Below are the code and all the weights of a small trained network. Each question names an input and a class and asks about switching units off, where a switched-off unit gives its printed mean instead of its output.

import numpy as np


def w(rows, s, z=0):
    codes = np.array(rows[::2]) - 128.0
    scale = np.full(codes.shape[1], s)
    scale[-1] = z or s
    return codes * scale


def norm(h):
    return h / np.sqrt((h * h).mean(-1, keepdims=True) + 1e-5)


def f(y):
    return np.maximum(y, 0)


def log_softmax(a):
    a = a - a.max(-1, keepdims=True)
    return a - np.log(np.exp(a).sum(-1, keepdims=True))


def net(x, mask):
    res = np.array(x, float).reshape(1, 5) / 4 @ E
    u = 0
    for l in range(2):
        y = f(norm(res) @ A[l][:, :-1].T + A[l][:, -1])
        res = res + np.where(mask[u : u + 16], y, B[l][:, -1]) @ B[l][:, :-1]
        u += 16
    return log_softmax(norm(res)[-1] @ U[:, :-1].T + U[:, -1])


A, B = {}, {}
E = w([
[160,68,251,198,75,76,181,115,158,120],'x0',
[154,75,154,104,211,191,188,150,87,87],'x1',
[191,141,127,84,113,161,138,29,181,78],'x2',
[140,105,200,113,122,182,55,91,105,237],'x3',
[20,107,128,130,185,99,130,61,157,129],'x4',
],0.002)
A[0] = w([
[52,73,143,114,154,147,87,108,172,143,43],'0.n0',
[158,184,206,177,98,28,97,109,146,122,111],'0.n1',
[139,167,151,171,76,147,38,74,115,189,121],'0.n2',
[117,89,186,141,190,231,231,165,80,120,89],'0.n3',
[98,138,193,169,167,92,141,106,152,116,160],'0.n4',
[132,223,98,147,117,41,164,131,155,122,119],'0.n5',
[87,202,59,101,142,139,88,129,100,136,253],'0.n6',
[191,152,139,107,104,92,136,24,184,99,66],'0.n7',
[112,85,142,35,96,132,126,141,45,217,41],'0.n8',
[145,127,104,196,109,69,104,207,3,200,102],'0.n9',
[66,130,107,194,166,98,109,162,96,156,104],'0.n10',
[88,213,68,110,62,163,86,123,95,123,119],'0.n11',
[136,88,64,94,97,120,163,104,152,76,107],'0.n12',
[183,233,126,84,88,151,105,24,104,73,108],'0.n13',
[49,138,147,204,122,107,112,174,75,92,64],'0.n14',
[86,192,100,153,37,81,90,139,130,170,94],'0.n15',
],0.0033,0.0018)
B[0] = w([
[87,165,90,128,97,182,185,42,133,62,169],'0.n0',
[167,62,66,152,189,116,94,127,98,160,220],'0.n1',
[134,200,161,142,154,107,185,119,98,149,229],'0.n2',
[142,169,89,131,202,48,142,131,193,214,228],'0.n3',
[113,114,33,144,78,167,127,77,123,132,203],'0.n4',
[121,227,199,167,143,162,159,111,75,165,195],'0.n5',
[115,58,151,180,132,78,123,108,107,112,252],'0.n6',
[57,110,121,105,107,185,119,205,196,156,200],'0.n7',
[106,126,177,88,126,80,126,94,106,132,179],'0.n8',
[103,98,141,55,80,171,111,160,200,100,224],'0.n9',
[116,135,99,52,99,166,117,121,194,97,191],'0.n10',
[191,95,103,183,133,128,58,105,108,134,204],'0.n11',
[58,153,178,125,87,145,119,152,88,136,182],'0.n12',
[72,80,163,93,126,140,99,207,179,134,220],'0.n13',
[81,108,160,107,111,199,131,148,161,131,178],'0.n14',
[143,134,125,119,252,118,171,148,192,148,215],'0.n15',
],0.0035,0.0029)
A[1] = w([
[174,100,101,38,234,151,177,112,110,118,110],'1.n0',
[124,209,125,165,126,115,134,89,182,190,175],'1.n1',
[240,155,136,65,124,95,132,204,84,120,83],'1.n2',
[87,68,66,119,148,74,144,58,86,172,161],'1.n3',
[110,214,88,145,180,77,105,171,176,135,155],'1.n4',
[62,121,121,80,157,71,30,165,134,136,110],'1.n5',
[154,136,55,34,151,160,95,76,186,91,135],'1.n6',
[154,119,215,97,117,170,118,52,168,141,147],'1.n7',
[137,167,193,106,130,145,114,52,45,180,61],'1.n8',
[144,48,166,224,71,109,176,133,105,193,102],'1.n9',
[152,26,129,208,105,111,188,117,187,118,92],'1.n10',
[190,112,156,117,116,135,68,213,134,206,159],'1.n11',
[52,92,114,87,150,77,184,177,112,145,205],'1.n12',
[104,198,119,205,116,105,187,166,112,4,99],'1.n13',
[203,111,129,144,96,103,120,178,83,113,50],'1.n14',
[138,117,74,134,148,144,63,100,51,95,8],'1.n15',
],0.0038,0.0011)
B[1] = w([
[151,154,156,189,110,29,92,142,173,198,208],'1.n0',
[189,152,158,103,210,99,178,195,114,113,218],'1.n1',
[7,163,108,204,138,158,137,4,185,109,185],'1.n2',
[152,198,109,224,62,195,188,112,132,30,221],'1.n3',
[194,98,215,118,150,146,140,85,113,153,221],'1.n4',
[200,43,89,114,99,106,153,162,128,113,227],'1.n5',
[175,85,151,163,74,139,119,185,126,131,204],'1.n6',
[64,135,90,85,122,106,131,213,92,110,210],'1.n7',
[131,208,144,72,66,74,192,189,28,92,169],'1.n8',
[178,110,52,84,134,95,42,110,84,94,214],'1.n9',
[174,95,73,132,157,145,10,169,60,130,220],'1.n10',
[53,131,100,161,132,140,205,57,143,45,252],'1.n11',
[198,173,185,102,74,179,65,110,139,130,239],'1.n12',
[66,143,170,9,96,83,138,105,29,238,191],'1.n13',
[78,184,109,158,146,238,136,32,154,99,153],'1.n14',
[206,51,73,192,108,46,48,100,44,111,151],'1.n15',
],0.003,0.0033)
U = w([
[210,25,32,180,110,99,30,119,41,82,237],'0',
[73,46,155,33,64,203,104,229,235,124,170],'1',
[81,203,190,33,93,83,186,127,2,167,94],'2',
[47,169,83,226,106,224,187,20,167,51,1],'3',
[215,147,164,179,222,68,163,136,197,199,105],'4',
],0.0073,0.00062)

Each question gives the input, the list of numbers given to net, and the class t.
The units are the neurons (one row each of A and B). Each row of codes is followed by its name. A weight is (code - 128) times the scale printed after its matrix; where a second scale follows, it is the last column's (A, B and U).
mask holds one flag per neuron, layer by layer. A switched-off neuron (its flag False) gives its mean, the last column of its row in B, instead of its output. The means were averaged over made-up inputs and are rounded, as every weight is.
A unit's drop is (log p(t) with every unit on - log p(t) with that unit switched off) / (log p(t) with every unit on - log p(t) with every unit switched off).
The circuit of an input: a set's keep is (log p(t) with only the set's units on - log p(t) with every unit switched off) / (log p(t) with every unit on - log p(t) with every unit switched off). Starting from the 12 units with the biggest drops (on a tie, the unit counted first), units are removed one at a time, each time the one whose removal leaves the highest keep (on an exact tie, the one counted first), for as long as the keep stays at least 0.8.
units of the circuit, in order: the units of the circuit, biggest drop first
most important unit: the unit with the biggest drop
top k neurons: the k neurons with the biggest drops, biggest first
k most important neurons of layer l: the k neurons of layer l with the biggest drops, biggest first
input [3,-4,1,2,-3], class 4: top 3 neurons => [0.n2, 0.n15, 0.n6]
input [-2,2,5,7,2], class 2: most important unit => 1.n8
input [7,3,2,6,2], class 0: units of the circuit, in order => [1.n9, 1.n10]
input [1,6,1,5,-8], class 3: units of the circuit, in order => [1.n2, 1.n11]
input [6,-4,8,-1,-4], class 1: 2 most important neurons of layer 0 => [0.n7, 0.n13]
input [-7,-2,-1,-6,2], class 0: units of the circuit, in order => [0.n11, 1.n15]
input [-6,-7,-5,-1,-5], class 4: units of the circuit, in order => [0.n15, 1.n4]
input [-3,1,-4,7,-7], class 2: units of the circuit, in order => [0.n8, 1.n8]
input [-5,-3,6,7,7], class 2: 3 most important neurons of layer 1 => [1.n8, 1.n7, 1.n11]
input [6,-5,0,8,2], class 2: 3 most important neurons of layer 0 => [0.n2, 0.n6, 0.n11]
input [3,4,-4,-3,-5], class 3: 3 most important neurons of layer 1 => [1.n2, 1.n11, 1.n14]
input [-5,-2,6,8,2], class 2: units of the circuit, in order => [0.n2, 1.n8]
input [-6,-8,8,-7,-3], class 1: 2 most important neurons of layer 0 => [0.n13, 0.n7]
input [5,-2,1,5,4], class 0: units of the circuit, in order => [0.n1, 1.n9]
input [5,-3,5,8,-3], class 2: top 2 neurons => [0.n2, 1.n8]
input [-3,-4,7,7,5], class 1: top 4 neurons => [0.n13, 0.n7, 0.n5, 1.n13]
input [-3,-5,-5,-2,0], class 1: 3 most important neurons of layer 0 => [0.n9, 0.n10, 0.n14]
input [8,-1,2,-6,-7], class 0: units of the circuit, in order => [1.n10]
input [7,0,3,3,-6], class 0: top 3 neurons => [1.n9, 1.n10, 1.n3]
input [2,3,-6,3,8], class 3: most important unit => 0.n0
input [-7,5,3,-8,5], class 2: top 4 neurons => [1.n13, 0.n1, 0.n12, 1.n10]
input [0,5,7,4,-6], class 1: top 4 neurons => [0.n13, 1.n7, 1.n3, 0.n7]
input [-3,4,-7,2,-7], class 1: 2 most important neurons of layer 1 => [1.n3, 1.n5]
input [6,7,-5,2,-8], class 3: units of the circuit, in order => [1.n2, 1.n11, 1.n14]
input [-5,-3,-4,-4,3], class 0: top 2 neurons => [0.n11, 0.n6]
input [5,2,-8,5,-6], class 1: top 2 neurons => [0.n9, 1.n3]
input [-2,6,2,-3,-5], class 4: units of the circuit, in order => [1.n0]
